Below are the code and all the weights of a small trained network. Each question names an input and a class and asks about switching units off, where a switched-off unit gives its printed mean instead of its output.

import numpy as np


def w(rows, s, z=0):
    codes = np.array(rows[::2]) - 128.0
    scale = np.full(codes.shape[1], s)
    scale[-1] = z or s
    return codes * scale


def f(y):
    return np.maximum(y, 0)


def log_softmax(a):
    a = a - a.max(-1, keepdims=True)
    return a - np.log(np.exp(a).sum(-1, keepdims=True))


def net(x, mask):
    res = np.array(x, float).reshape(1, 6) / 4 @ E
    y = f(res @ A[0][:, :-1].T + A[0][:, -1])
    res = res + np.where(mask, y, B[0][:, -1]) @ B[0][:, :-1]
    return log_softmax(res[-1] @ U[:, :-1].T + U[:, -1])


A, B = {}, {}
E = w([
[144,141,33,164,205,253,184,97,244,214],'x0',
[171,140,200,174,115,210,143,65,73,96],'x1',
[152,187,160,184,103,77,218,185,133,143],'x2',
[35,205,115,108,171,121,141,67,98,111],'x3',
[128,128,128,129,134,128,128,128,129,132],'x4',
[179,213,74,155,85,130,56,124,144,110],'x5',
],0.0061)
A[0] = w([
[64,215,100,107,167,152,161,86,130,120,111],'N1',
[152,140,68,145,158,203,176,120,189,170,3],'N2',
[241,61,110,136,119,161,135,165,168,142,125],'N3',
[100,69,85,112,142,195,64,89,141,129,106],'N4',
[89,124,54,92,140,92,123,180,197,168,103],'N5',
[168,158,176,149,123,232,161,82,118,124,97],'N6',
[151,194,125,172,117,113,246,175,145,143,93],'N7',
[181,231,57,149,102,158,62,128,148,134,87],'N8',
[77,45,127,120,155,161,223,125,130,159,89],'N9',
],0.014,0.0035)
B[0] = w([
[47,137,126,194,85,147,104,151,133,185,232],'N1',
[171,158,161,112,48,44,83,185,96,96,255],'N2',
[3,158,120,179,115,149,118,125,128,181,217],'N3',
[165,143,105,59,147,165,61,101,154,146,215],'N4',
[188,100,102,200,164,151,166,105,62,103,236],'N5',
[194,96,71,187,166,118,165,135,85,116,219],'N6',
[160,123,96,50,154,179,38,85,151,141,234],'N7',
[95,97,189,73,160,121,228,118,182,98,235],'N8',
[99,123,178,89,147,110,203,117,181,85,219],'N9',
],0.015,0.0095)
U = w([
[151,152,194,88,36,8,64,187,55,62,156],'0',
[98,99,199,65,161,128,253,112,217,84,83],'1',
[176,135,75,25,159,211,16,63,158,178,87],'2',
[7,151,114,237,99,165,125,139,130,254,91],'3',
[229,88,54,229,176,141,193,117,45,102,89],'4',
[135,130,117,128,132,144,143,122,141,144,255],'5',
],0.0058,0.0065)

Each question gives the input, the list of numbers given to net, and the class t.
The units are the neurons (one row each of A and B). Each row of codes is followed by its name. A weight is (code - 128) times the scale printed after its matrix; where a second scale follows, it is the last column's (A, B and U).
mask holds one flag per neuron, in row order. A switched-off neuron (its flag False) gives its mean, the last column of its row in B, instead of its output. The means were averaged over made-up inputs and are rounded, as every weight is.
A unit's drop is (log p(t) with every unit on - log p(t) with that unit switched off) / (log p(t) with every unit on - log p(t) with every unit switched off).
The circuit of an input: a set's keep is (log p(t) with only the set's units on - log p(t) with every unit switched off) / (log p(t) with every unit on - log p(t) with every unit switched off). Starting from all 9 units, units are removed one at a time, each time the one whose removal leaves the highest keep (on an exact tie, the one counted first), for as long as the keep stays at least 0.8.
circuit, biggest first: the units of the circuit, biggest drop first
unit that matters most: the unit with the biggest drop
top k neurons: the k neurons with the biggest drops, biggest first
drop of u: that unit's drop, to one decimal
input [-1,3,5,-6,0,2], class 3: unit that matters most : N3
input [-4,5,3,-8,-7,2], class 3: top 2 neurons : [N3, N2]
input [-6,-4,-8,4,2,-4], class 2: circuit, biggest first : [N2, N4]
input [-7,1,4,8,5,2], class 3: circuit, biggest first : [N2, N1]
input [-3,-8,-6,-7,4,4], class 4: top 2 neurons : [N5, N1]
input [-7,3,8,1,-1,4], class 2: circuit, biggest first : [N2, N7]
input [-3,-5,-5,-1,0,5], class 1: top 3 neurons : [N7, N2, N8]
input [-4,-2,1,-8,3,7], class 3: top 3 neurons : [N3, N9, N2]
input [4,0,-3,-6,3,0], class 3: top 2 neurons : [N3, N7]
input [-2,3,6,-5,4,-3], class 2: top 2 neurons : [N7, N1]
input [-4,-3,-8,-4,7,-7], class 2: top 2 neurons : [N8, N4]
input [2,-7,-1,8,8,8], class 1: top 2 neurons : [N8, N3]
input [6,-1,-5,6,2,2], class 0: top 2 neurons : [N2, N7]
input [-1,-3,2,7,-7,-2], class 3: top 2 neurons : [N1, N2]
input [-2,-6,-8,2,-3,-6], class 2: top 2 neurons : [N4, N8]
input [0,-7,5,3,4,-4], class 4: unit that matters most : N5
input [-7,8,3,2,5,4], class 4: circuit, biggest first : [N2, N6]
input [8,8,-5,4,5,7], class 0: drop of N8 : 0.0
input [-1,-7,0,-5,-2,-5], class 4: drop of N1 : 0.5
input [7,3,-7,-8,-3,7], class 3: drop of N3 : 6.3
input [3,1,-2,8,0,2], class 3: unit that matters most : N1
